Below are the code and all the weights of a small trained network. Each question names an input and a class and asks about switching units off, where a switched-off unit gives its printed mean instead of its output.

import numpy as np


def w(rows, s, z=0):
    codes = np.array(rows[::2]) - 128.0
    scale = np.full(codes.shape[1], s)
    scale[-1] = z or s
    return codes * scale


def norm(h):
    return h / np.sqrt((h * h).mean(-1, keepdims=True) + 1e-5)


def f(y):
    return y / 2 * (1 + np.tanh(0.7978845608 * (y + 0.044715 * y**3)))


def log_softmax(a):
    a = a - a.max(-1, keepdims=True)
    return a - np.log(np.exp(a).sum(-1, keepdims=True))


def net(x, mask):
    res = np.array(x, float).reshape(1, 4) / 4 @ E
    u = 0
    for l in range(4):
        y = f(norm(res) @ A[l][:, :-1].T + A[l][:, -1])
        res = res + np.where(mask[u : u + 8], y, B[l][:, -1]) @ B[l][:, :-1]
        u += 8
    return log_softmax(norm(res)[-1] @ U[:, :-1].T + U[:, -1])


A, B = {}, {}
E = w([
[55,123,129,143,205,178,127,84,94,83,109,135],'x0',
[134,99,103,172,63,212,175,111,133,78,248,153],'x1',
[115,127,49,90,161,101,193,75,226,190,177,92],'x2',
[122,188,209,132,119,97,115,107,231,73,166,125],'x3',
],0.0013)
A[0] = w([
[103,149,55,55,166,82,202,33,207,149,178,93,94],'L0N1',
[98,154,249,131,97,112,64,198,135,51,152,145,254],'L0N2',
[109,163,142,158,146,107,123,142,182,102,146,111,112],'L0N3',
[121,165,176,40,158,85,77,106,117,165,12,132,156],'L0N4',
[62,138,185,95,140,64,78,169,139,138,64,94,190],'L0N5',
[154,72,30,142,128,167,155,185,41,111,58,70,190],'L0N6',
[98,124,92,49,127,127,148,141,216,161,140,116,104],'L0N7',
[159,121,110,144,91,213,161,121,122,53,239,157,154],'L0N8',
],0.0017,0.0009)
B[0] = w([
[212,50,148,211,155,166,174,126,70,113,54,43,240],'L0N1',
[154,90,2,117,157,134,207,119,112,122,112,31,248],'L0N2',
[122,159,85,109,143,161,63,158,20,171,92,178,141],'L0N3',
[102,113,126,170,80,199,107,85,189,205,179,164,203],'L0N4',
[119,95,88,68,77,243,101,96,179,108,137,147,190],'L0N5',
[159,176,102,35,165,182,159,148,215,103,193,116,202],'L0N6',
[204,55,146,128,149,127,132,130,77,134,85,113,164],'L0N7',
[48,165,101,123,61,169,77,63,178,232,76,122,241],'L0N8',
],0.0017,0.0012)
A[1] = w([
[178,33,100,92,142,176,130,144,124,173,116,141,229],'L1N1',
[116,126,85,122,107,177,137,128,182,147,167,122,189],'L1N2',
[117,134,120,71,167,44,105,125,134,91,72,126,2],'L1N3',
[130,162,208,148,67,160,57,208,58,28,91,212,112],'L1N4',
[119,167,176,170,123,60,130,94,204,88,153,119,82],'L1N5',
[37,84,144,179,209,158,147,80,78,95,102,136,119],'L1N6',
[145,187,251,161,143,78,105,71,200,47,158,115,71],'L1N7',
[65,110,70,99,141,183,80,124,94,124,140,99,232],'L1N8',
],0.002,0.00059)
B[1] = w([
[123,163,146,121,132,164,160,135,74,25,112,136,254],'L1N1',
[87,127,196,157,107,119,129,182,87,63,59,130,236],'L1N2',
[132,131,154,152,62,166,136,125,139,165,180,143,92],'L1N3',
[146,18,121,142,219,126,252,87,187,202,115,73,225],'L1N4',
[96,103,86,65,160,163,188,148,73,105,118,115,145],'L1N5',
[176,170,126,130,116,39,116,120,208,146,188,237,210],'L1N6',
[181,190,10,88,155,154,165,222,36,171,112,146,170],'L1N7',
[188,196,112,147,128,113,113,120,147,110,121,109,239],'L1N8',
],0.0024,0.00097)
A[2] = w([
[151,132,61,46,175,150,108,207,91,182,112,129,66],'L2N1',
[157,149,83,92,136,142,171,166,2,115,149,184,125],'L2N2',
[111,131,191,70,186,63,24,157,142,229,62,108,14],'L2N3',
[184,65,142,95,60,65,103,190,101,156,186,99,103],'L2N4',
[180,120,179,102,174,162,58,106,97,138,54,95,254],'L2N5',
[169,81,133,121,14,101,146,152,125,198,168,141,108],'L2N6',
[182,72,168,123,41,25,135,215,146,182,140,137,118],'L2N7',
[63,144,162,145,97,153,41,189,40,139,119,191,58],'L2N8',
],0.002,0.00056)
B[2] = w([
[134,173,106,125,107,199,178,146,163,77,197,137,202],'L2N1',
[116,215,93,17,139,139,179,142,214,157,129,135,177],'L2N2',
[68,99,153,136,92,158,173,143,95,164,237,140,197],'L2N3',
[94,164,135,124,238,102,77,74,182,93,94,160,143],'L2N4',
[131,139,101,147,59,83,134,116,147,61,156,103,254],'L2N5',
[60,160,158,155,179,107,122,114,130,120,151,156,177],'L2N6',
[115,122,101,163,193,171,121,37,114,92,134,199,167],'L2N7',
[191,131,72,155,116,86,170,108,251,148,158,56,45],'L2N8',
],0.0025,0.00075)
A[3] = w([
[168,182,178,158,98,127,84,132,136,61,38,117,206],'L3N1',
[52,115,104,63,93,124,118,152,135,164,132,107,144],'L3N2',
[92,108,136,29,161,96,102,125,134,201,94,98,157],'L3N3',
[104,156,84,146,222,147,83,44,115,134,145,238,142],'L3N4',
[24,116,140,155,3,161,118,118,110,144,186,138,119],'L3N5',
[161,100,98,115,136,156,190,137,106,132,180,158,160],'L3N6',
[217,27,170,167,176,169,172,104,130,147,130,56,144],'L3N7',
[118,79,161,100,131,152,116,184,113,168,78,177,255],'L3N8',
],0.0025,0.00095)
B[3] = w([
[196,127,83,110,90,133,72,54,72,131,138,148,153],'L3N1',
[198,138,126,155,106,198,128,93,123,99,148,156,135],'L3N2',
[132,118,156,221,82,193,177,121,61,117,171,143,117],'L3N3',
[186,118,247,124,170,48,78,120,189,122,162,195,199],'L3N4',
[160,133,214,174,117,176,193,52,48,250,189,162,202],'L3N5',
[129,187,170,124,168,58,143,208,162,137,112,93,206],'L3N6',
[23,83,70,147,107,14,129,66,173,168,106,44,253],'L3N7',
[130,195,119,162,124,111,189,40,183,87,169,115,131],'L3N8',
],0.0024,0.0018)
U = w([
[49,60,89,163,144,53,168,101,160,141,88,41,148],'0',
[124,136,184,183,75,202,167,89,79,198,194,154,144],'1',
[156,142,190,119,197,75,62,114,177,90,143,211,149],'2',
[157,202,67,54,143,175,170,230,136,84,121,110,139],'3',
[163,110,89,108,59,137,25,98,60,91,81,116,116],'4',
[54,46,160,107,107,165,28,252,51,136,75,144,3],'5',
[54,54,158,111,114,163,16,255,47,139,87,133,5],'6',
[49,52,155,112,110,164,19,254,52,139,84,141,8],'7',
],0.0079,0.0074)

Each question gives the input, the list of numbers given to net, and the class t.
The units are the neurons (one row each of A and B). Each row of codes is followed by its name. A weight is (code - 128) times the scale printed after its matrix; where a second scale follows, it is the last column's (A, B and U).
mask holds one flag per neuron, layer by layer. A switched-off neuron (its flag False) gives its mean, the last column of its row in B, instead of its output. The means were averaged over made-up inputs and are rounded, as every weight is.
A unit's drop is (log p(t) with every unit on - log p(t) with that unit switched off) / (log p(t) with every unit on - log p(t) with every unit switched off).
The circuit of an input: a set's keep is (log p(t) with only the set's units on - log p(t) with every unit switched off) / (log p(t) with every unit on - log p(t) with every unit switched off). Starting from the 12 units with the biggest drops (on a tie, the unit counted first), units are removed one at a time, each time the one whose removal leaves the highest keep (on an exact tie, the one counted first), for as long as the keep stays at least 0.8.
circuit, biggest first: the units of the circuit, biggest drop first
unit that matters most: the unit with the biggest drop
top k neurons: the k neurons with the biggest drops, biggest first
k most important neurons of layer l: the k neurons of layer l with the biggest drops, biggest first
input [8,0,-5,-3], class 2: circuit, biggest first : L1N6, L3N4
input [8,-8,-8,4], class 0: top 2 neurons : L1N4, L0N8
input [-2,4,-4,5], class 3: circuit, biggest first : L1N7, L2N2
input [4,2,-5,2], class 0: circuit, biggest first : L1N4
input [8,3,-7,-7], class 2: circuit, biggest first : L1N6, L0N1, L3N4, L2N2
input [3,0,-7,-8], class 3: circuit, biggest first : L0N6, L2N2, L2N1
input [7,4,-7,2], class 0: circuit, biggest first : L1N4, L3N7
input [1,3,6,8], class 3: circuit, biggest first : L1N7, L1N5, L3N7
input [-5,-1,-7,-7], class 0: top 2 neurons : L1N4, L1N7
input [8,0,-6,-2], class 2: top 3 neurons : L1N6, L3N4, L0N1
input [3,-1,2,1], class 4: top 3 neurons : L0N1, L1N4, L3N1
input [-1,1,3,1], class 4: top 3 neurons : L1N4, L3N1, L2N3
input [-4,-1,-7,-6], class 0: top 3 neurons : L1N4, L1N7, L3N7
input [-6,-7,3,0], class 1: unit that matters most : L2N3
input [1,-3,1,5], class 3: top 2 neurons : L1N7, L0N8
input [-8,-5,-6,-5], class 2: 3 most important neurons of layer 2 : L2N4, L2N7, L2N6
input [-8,7,-8,7], class 0: 3 most important neurons of layer 1 : L1N4, L1N6, L1N5
input [1,-4,-3,-3], class 1: 2 most important neurons of layer 0 : L0N1, L0N7
input [8,-6,-3,-3], class 2: 2 most important neurons of layer 1 : L1N6, L1N8
input [2,0,7,-8], class 3: top 2 neurons : L1N4, L1N1
